The symbols move the units like this.
τ: z759->z814, z861->z309, z585->z374, z628->z610, z162->z17, z153->z217, z287->z980, z164->z173, z867->z975, z217->z153, z785->z967, z632->z92, z532->z625, z279->z338, z309->z861, z357->z643, z924->z150, z470->z310, z839->z761, z358->z454, z150->z924, z552->z956, z92->z632, z523->z99, z762->z925, z208->z397, z173->z164, z397->z208, z99->z523, z980->z287, z264->z942, z637->z211, z338->z279, z956->z552, z811->z425, z318->z649, z649->z318, z477->z591, z54->z384, z241->z392, z967->z785, z454->z358, z773->z32, z128->z965, z170->z733, z425->z811, z942->z264, z32->z773, z761->z839, z591->z477, z975->z867, z508->z467, z947->z763, z384->z54, z631->z519, z625->z532, z374->z585, z148->z976, z733->z170, z519->z631, z996->z622, z814->z759, z925->z762, z763->z947, z392->z241, z310->z470, z622->z996, z17->z162, z643->z357, z211->z637, z965->z128, z467->z508, z976->z148, z610->z628
ε: z417->z523, z540->z759, z759->z540, z926->z309, z628->z265, z265->z628, z153->z649, z867->z891, z217->z318, z785->z477, z632->z942, z532->z637, z573->z773, z279->z128, z309->z926, z137->z384, z470->z467, z150->z537, z450->z761, z537->z150, z92->z264, z523->z417, z173->z760, z397->z227, z980->z275, z721->z17, z264->z92, z842->z733, z637->z532, z288->z763, z338->z965, z956->z938, z811->z622, z275->z980, z318->z217, z649->z153, z919->z374, z477->z785, z241->z148, z967->z591, z760->z173, z891->z867, z454->z452, z773->z573, z128->z279, z425->z996, z474->z643, z938->z956, z431->z925, z942->z632, z761->z450, z227->z397, z591->z967, z508->z310, z384->z137, z605->z631, z631->z605, z625->z211, z374->z919, z148->z241, z733->z842, z996->z425, z452->z454, z925->z431, z763->z288, z392->z976, z310->z508, z622->z811, z17->z721, z643->z474, z211->z625, z965->z338, z467->z470, z976->z392
ρ: z771->z397, z759->z69, z585->z477, z628->z796, z164->z622, z867->z901, z217->z573, z632->z947, z532->z137, z573->z217, z279->z467, z69->z759, z309->z422, z137->z532, z470->z128, z150->z700, z92->z763, z523->z575, z173->z996, z397->z771, z980->z752, z46->z643, z264->z288, z637->z384, z288->z264, z338->z508, z956->z566, z700->z150, z318->z773, z649->z32, z919->z967, z477->z585, z54->z211, z241->z631, z967->z919, z760->z425, z454->z767, z773->z318, z128->z470, z266->z733, z425->z760, z187->z761, z32->z649, z761->z187, z591->z374, z131->z925, z796->z628, z508->z338, z947->z632, z384->z637, z605->z148, z422->z309, z631->z241, z374->z591, z148->z605, z733->z266, z519->z392, z575->z523, z996->z173, z566->z956, z752->z980, z901->z867, z26->z17, z925->z131, z763->z92, z392->z519, z767->z454, z310->z965, z622->z164, z17->z26, z643->z46, z211->z54, z965->z310, z467->z279
η: z759->z21, z628->z677, z162->z392, z153->z310, z287->z211, z867->z327, z217->z470, z632->z170, z532->z275, z573->z128, z279->z773, z696->z309, z309->z696, z470->z217, z150->z671, z671->z150, z552->z622, z92->z733, z523->z434, z762->z477, z173->z566, z397->z9, z980->z637, z721->z148, z264->z842, z842->z264, z637->z980, z338->z32, z956->z996, z327->z867, z275->z532, z318->z467, z649->z508, z477->z762, z241->z17, z967->z431, z430->z643, z454->z543, z773->z279, z128->z573, z266->z763, z170->z632, z425->z938, z938->z425, z431->z967, z32->z338, z761->z335, z677->z628, z591->z925, z131->z374, z508->z649, z384->z752, z631->z26, z374->z131, z148->z721, z733->z92, z996->z956, z566->z173, z752->z384, z543->z454, z26->z631, z925->z591, z763->z266, z392->z162, z21->z759, z310->z153, z622->z552, z17->z241, z643->z430, z9->z397, z335->z761, z211->z287, z467->z318, z434->z523
ζ: z417->z264, z771->z384, z759->z600, z861->z477, z926->z967, z628->z633, z162->z649, z867->z996, z217->z721, z632->z99, z532->z227, z279->z631, z696->z925, z309->z591, z470->z148, z150->z63, z92->z523, z523->z92, z208->z211, z173->z901, z397->z637, z99->z632, z980->z9, z721->z217, z264->z417, z637->z397, z600->z759, z338->z519, z956->z327, z281->z454, z327->z956, z318->z17, z649->z162, z477->z861, z241->z467, z967->z926, z891->z425, z454->z281, z63->z150, z558->z761, z773->z26, z128->z605, z425->z891, z761->z558, z227->z532, z591->z309, z975->z622, z508->z392, z384->z771, z605->z128, z422->z374, z631->z279, z374->z422, z148->z470, z733->z434, z519->z338, z575->z763, z996->z867, z901->z173, z26->z773, z633->z628, z925->z696, z763->z575, z392->z508, z310->z976, z622->z975, z124->z643, z17->z318, z643->z124, z9->z980, z211->z208, z467->z241, z434->z733, z976->z310
θ: z771->z631, z620->z628, z759->z931, z628->z620, z287->z649, z867->z281, z217->z275, z632->z357, z532->z470, z279->z384, z309->z63, z357->z632, z924->z477, z137->z128, z470->z532, z358->z622, z150->z591, z671->z925, z537->z967, z92->z643, z523->z124, z208->z392, z173->z767, z397->z241, z980->z318, z46->z763, z264->z474, z637->z467, z338->z54, z956->z543, z700->z374, z281->z867, z931->z759, z275->z217, z318->z980, z649->z287, z477->z924, z54->z338, z241->z397, z967->z537, z430->z733, z454->z996, z929->z761, z63->z309, z773->z752, z128->z137, z425->z452, z474->z264, z761->z929, z227->z148, z591->z150, z508->z211, z384->z279, z631->z771, z625->z310, z374->z700, z148->z227, z733->z430, z996->z454, z752->z773, z452->z425, z543->z956, z925->z671, z763->z46, z392->z208, z767->z173, z310->z625, z622->z358, z124->z523, z17->z9, z643->z92, z9->z17, z211->z508, z467->z637
π: z417->z148, z706->z761, z540->z967, z620->z454, z759->z591, z628->z996, z265->z425, z867->z633, z217->z842, z632->z508, z532->z474, z279->z763, z69->z374, z309->z600, z357->z211, z470->z264, z150->z931, z92->z467, z523->z241, z173->z796, z397->z124, z99->z392, z980->z430, z46->z384, z264->z470, z842->z217, z637->z643, z600->z309, z288->z128, z338->z947, z956->z677, z931->z150, z318->z733, z649->z170, z477->z814, z241->z523, z967->z540, z430->z980, z454->z620, z773->z266, z128->z288, z266->z773, z170->z649, z425->z265, z474->z532, z942->z310, z761->z706, z677->z956, z591->z759, z796->z173, z508->z632, z947->z338, z384->z46, z631->z575, z374->z69, z148->z417, z733->z318, z575->z631, z996->z628, z814->z477, z633->z867, z925->z21, z763->z279, z392->z99, z21->z925, z310->z942, z622->z610, z124->z397, z17->z434, z643->z637, z211->z357, z467->z92, z434->z17, z610->z622
ω: z706->z628, z540->z264, z759->z92, z861->z392, z926->z148, z585->z338, z628->z706, z867->z558, z217->z431, z785->z310, z632->z814, z532->z537, z279->z374, z696->z17, z69->z763, z309->z241, z924->z211, z470->z967, z839->z622, z150->z637, z671->z980, z450->z425, z537->z532, z92->z759, z523->z600, z762->z649, z173->z187, z397->z63, z980->z671, z264->z540, z637->z150, z600->z523, z338->z585, z956->z335, z700->z384, z931->z643, z318->z925, z649->z762, z919->z128, z477->z508, z241->z309, z967->z470, z454->z929, z929->z454, z63->z397, z558->z867, z773->z131, z128->z919, z425->z450, z187->z173, z431->z217, z761->z996, z591->z467, z131->z773, z508->z477, z384->z700, z422->z631, z631->z422, z374->z279, z148->z926, z733->z21, z996->z761, z814->z632, z925->z318, z763->z69, z392->z861, z21->z733, z310->z785, z622->z839, z17->z696, z643->z931, z335->z956, z211->z924, z467->z591
β: z706->z759, z620->z643, z759->z706, z628->z92, z265->z264, z164->z338, z867->z241, z217->z938, z632->z610, z532->z452, z279->z173, z309->z558, z470->z425, z839->z477, z358->z211, z150->z929, z450->z967, z552->z649, z92->z628, z523->z633, z173->z279, z397->z281, z980->z543, z264->z265, z637->z454, z338->z164, z956->z318, z281->z397, z327->z17, z811->z310, z318->z956, z649->z552, z477->z839, z241->z867, z967->z450, z760->z128, z891->z148, z454->z637, z929->z150, z558->z309, z773->z566, z128->z760, z425->z470, z938->z217, z187->z374, z761->z591, z677->z733, z591->z761, z796->z763, z975->z392, z508->z622, z384->z767, z631->z901, z374->z187, z148->z891, z733->z677, z996->z467, z566->z773, z452->z532, z543->z980, z901->z631, z633->z523, z925->z335, z763->z796, z392->z975, z767->z384, z310->z811, z622->z508, z17->z327, z643->z620, z335->z925, z211->z358, z467->z996, z610->z632

In the rows, zero is written as 54.

The rows follow the links: the fewer symbols apart two units are, the more alike their rows tend to be.

Each row is also shifted at random along 4 hidden directions that mean nothing.

Some units, each with a row of numbers:
z919: 39 59 45 54 44 55 48 52 60 50 46 57 58 60 51 49 52 52 44 51 51 65 47 49 74 57 56 55 65 53 48 40 54 59 51 53 46 45 63 59 49
z671: 36 64 62 49 65 52 50 53 61 50 57 62 49 52 44 48 44 49 47 51 58 57 52 57 56 49 53 51 54 59 46 45 55 57 58 48 72 53 58 61 51
z796: 60 57 54 57 48 56 68 58 58 55 67 47 62 63 60 67 60 55 53 41 56 53 62 62 51 48 38 62 48 60 45 51 46 52 47 54 39 51 55 60 50
z861: 67 51 64 62 51 47 51 52 52 54 48 60 46 47 58 58 56 69 53 51 54 55 58 46 60 56 64 51 47 60 58 55 61 50 50 55 55 53 58 55 46
z21: 57 66 56 47 55 60 58 54 57 54 61 55 50 53 46 57 43 57 50 49 61 57 54 55 50 51 48 49 51 59 50 51 58 52 58 53 67 46 60 56 57
z310: 49 45 46 58 52 57 46 48 61 59 48 61 63 51 49 52 52 54 54 52 58 59 52 55 58 55 54 45 57 45 59 58 46 54 48 52 51 57 45 52 44
z929: 95 64 57 60 50 44 54 55 54 43 57 53 58 56 58 57 54 56 46 52 46 56 64 57 66 53 54 54 56 58 40 42 61 60 55 49 49 49 57 64 48
z467: 16 45 38 53 60 57 50 47 50 56 48 45 51 62 53 31 50 36 49 53 54 59 43 49 47 54 50 56 66 48 57 44 61 46 42 45 57 66 56 53 55
z591: 46 48 54 52 53 53 59 53 48 54 50 47 52 53 47 46 49 52 44 51 54 65 48 47 54 62 55 52 55 59 47 48 61 49 48 39 54 47 58 58 52
z266: 41 62 53 52 55 68 66 55 57 61 64 57 53 62 53 57 56 51 53 41 62 53 53 60 44 52 43 61 48 62 56 52 43 49 57 52 57 52 58 47 58
z452: 61 46 54 57 58 52 59 62 56 54 58 55 67 58 50 58 57 51 50 53 45 51 56 54 52 52 49 62 61 53 46 58 44 68 58 47 46 57 48 56 48
z54: 31 41 71 55 66 51 58 43 57 52 71 61 60 52 51 57 58 51 59 46 62 60 61 65 47 57 47 55 43 58 52 68 39 55 49 46 51 60 47 54 41
z762: 101 71 41 55 45 50 45 51 58 54 48 61 50 50 53 54 49 57 60 61 54 59 57 57 75 52 63 38 55 56 59 46 58 47 59 62 71 45 56 59 60
z925: 56 58 54 39 51 51 52 52 42 61 51 53 41 38 45 42 42 52 63 79 53 45 54 50 53 66 62 36 58 61 52 66 71 48 72 50 75 48 52 49 72
z318: 73 57 50 53 54 64 66 57 47 59 58 62 50 61 51 58 53 47 63 56 58 50 50 55 44 58 47 61 49 65 53 60 49 56 59 45 75 50 52 47 53
z422: 47 59 65 63 45 47 57 57 58 46 53 56 50 62 60 63 61 61 38 33 60 62 51 53 59 52 53 73 42 66 46 46 49 51 43 52 49 52 63 63 42
z585: 66 55 44 64 44 48 51 44 52 55 51 56 47 49 61 55 56 54 56 49 57 68 57 61 74 61 63 47 52 61 53 42 53 43 53 52 49 47 56 53 49
z281: 60 61 51 51 59 41 41 60 55 44 47 49 56 55 65 44 58 51 51 59 46 46 57 58 56 36 60 56 64 44 54 41 64 55 48 70 52 67 62 63 58
z733: 74 59 51 55 54 68 68 55 54 58 61 59 55 66 49 65 52 56 52 41 58 50 51 53 46 54 40 65 45 66 53 54 47 58 58 48 64 50 57 52 55
z763: 20 59 49 54 58 58 54 51 59 47 62 47 58 66 58 47 50 45 49 37 62 59 52 63 51 52 42 56 55 48 55 48 50 49 42 51 38 56 64 55 58
z477: 48 34 42 75 53 63 70 44 49 63 48 61 34 56 44 49 65 64 42 31 43 61 50 51 59 66 65 65 54 74 59 32 46 44 50 29 48 54 48 45 41
z335: 46 65 66 41 55 56 56 59 56 52 55 53 56 47 47 52 45 55 56 59 59 51 58 57 53 46 52 47 52 60 41 57 57 54 57 53 71 45 56 67 50
z839: 46 45 63 51 53 52 57 50 52 56 55 48 56 40 51 50 52 62 64 63 50 53 65 57 54 56 62 39 50 59 48 63 58 46 52 48 55 48 45 58 48
z358: 91 49 54 68 60 50 60 47 58 48 61 56 59 58 54 60 60 55 51 45 49 62 66 62 64 46 55 58 49 55 50 46 38 57 48 56 46 59 46 59 41
z17: 49 58 40 55 53 59 52 60 41 61 42 56 34 54 57 45 59 53 53 61 51 43 41 47 48 55 60 63 55 57 69 45 63 52 61 58 69 64 56 39 62
z552: 55 69 65 53 67 63 56 60 68 50 69 67 63 59 52 63 54 56 51 38 71 68 65 65 57 32 42 58 38 59 43 57 31 56 39 59 70 49 45 70 27
z759: 46 53 50 43 53 52 49 49 52 54 51 37 51 49 50 44 39 57 56 60 51 54 49 50 56 57 57 39 65 51 55 48 76 46 55 52 51 48 60 59 70
z288: 9 51 41 59 53 64 55 52 60 59 51 49 55 63 51 51 53 47 47 48 50 53 46 54 49 60 49 56 66 45 63 51 50 54 56 47 39 54 55 46 62
z430: 41 65 57 48 70 62 51 55 62 45 65 57 55 59 45 54 46 50 48 47 66 54 52 61 44 46 44 54 51 54 53 49 47 60 53 55 66 57 56 55 60
z980: 56 59 54 52 66 57 60 55 59 52 59 64 54 59 48 53 50 46 52 46 62 58 52 54 49 50 47 63 51 58 52 51 43 62 57 47 72 57 56 57 50
z153: 78 65 59 47 53 54 43 56 64 55 56 67 66 52 51 62 45 51 66 67 66 59 58 57 59 49 51 38 50 46 55 72 46 58 60 67 71 43 44 60 48
z643: 51 58 45 54 65 52 45 42 61 48 53 42 58 60 55 42 46 45 48 50 55 55 50 59 53 49 50 46 68 45 59 40 60 54 55 55 48 66 64 53 69
z217: 32 60 36 56 58 68 52 59 59 59 47 64 52 60 46 48 50 46 43 49 52 55 42 51 59 51 52 63 61 49 62 43 46 59 55 51 64 51 57 49 51

From each start, follow one symbol. Which unit do you reach?
Answer with the unit's name.
start 52 50 51 61 51 60 60 60 44 59 49 41 45 57 60 53 61 63 53 49 42 41 53 48 44 53 57 62 52 54 55 47 60 49 54 57 42 59 59 47 61
β	z523
start 65 42 41 60 54 52 50 41 48 57 51 52 50 45 53 45 55 48 65 62 53 60 54 58 54 57 59 44 55 50 63 54 56 38 53 56 57 60 45 46 57
ρ	z338
start 29 42 71 53 54 54 61 62 50 58 49 57 56 58 54 62 60 58 49 49 53 49 44 37 42 58 51 71 44 55 56 71 46 65 46 51 49 57 49 47 44
ρ	z605
start 65 43 43 68 54 60 57 42 58 57 53 53 48 58 53 56 54 57 56 39 54 59 56 58 56 54 50 49 49 54 62 47 46 47 45 53 40 59 52 46 55
π	z508
start 39 46 71 53 53 49 57 56 49 55 52 57 46 50 51 55 55 63 45 49 51 54 51 42 47 63 60 61 46 62 52 54 65 56 48 49 54 53 59 58 49
β	z558
start 72 50 42 66 47 50 54 42 53 58 53 60 50 57 61 52 61 47 66 48 59 66 56 60 67 60 55 55 56 56 59 46 47 46 51 58 44 53 48 54 53
ρ	z508
start 73 58 54 52 48 57 59 60 52 58 52 63 55 52 46 60 54 57 52 60 50 53 50 50 56 63 56 58 53 61 47 58 53 62 62 46 66 36 49 54 52
ω	z217
start 41 44 60 54 61 51 56 55 44 56 50 46 46 52 53 51 58 61 50 57 46 39 48 45 35 61 57 61 52 53 66 57 61 54 60 51 43 70 59 37 69
π	z397
start 115 55 58 60 45 50 64 50 58 47 59 54 48 60 45 70 52 62 45 39 53 57 58 53 65 65 50 57 55 65 43 41 53 62 57 46 42 46 66 62 51
π	z150
start 66 39 46 60 57 55 51 41 49 57 53 47 44 44 48 51 54 55 65 58 47 46 56 59 55 62 65 39 62 47 67 52 56 47 65 51 45 66 51 41 70
θ	z632
start 50 69 60 53 53 49 37 58 63 43 50 47 50 64 62 51 41 60 37 38 58 59 50 51 59 40 54 50 51 51 52 33 67 51 38 66 48 50 71 63 52
ζ	z759
start 53 51 33 60 50 56 48 53 59 55 41 55 57 65 53 42 54 43 45 56 45 60 38 46 62 58 54 59 70 44 58 46 56 61 48 53 46 52 55 52 54
ρ	z128
start 78 41 62 60 54 46 52 51 46 59 54 57 47 46 57 61 66 62 65 62 48 47 59 51 53 61 67 56 47 51 65 61 54 53 61 58 48 66 53 40 57
τ	z397
start 45 38 68 54 62 46 59 57 43 51 54 53 49 54 54 54 63 59 55 50 48 48 52 48 41 61 56 69 46 57 54 60 55 61 52 48 50 65 54 44 51
π	z124
start 66 51 62 51 44 50 57 69 49 55 48 49 59 54 62 58 62 62 53 65 45 42 53 47 50 54 57 63 54 52 51 67 54 64 55 63 49 52 51 53 50
β	z148
start 36 43 50 61 64 54 53 48 55 55 56 53 55 55 54 42 58 51 56 49 54 59 61 62 52 44 59 54 53 51 57 50 50 48 45 52 54 62 43 55 41
θ	z358
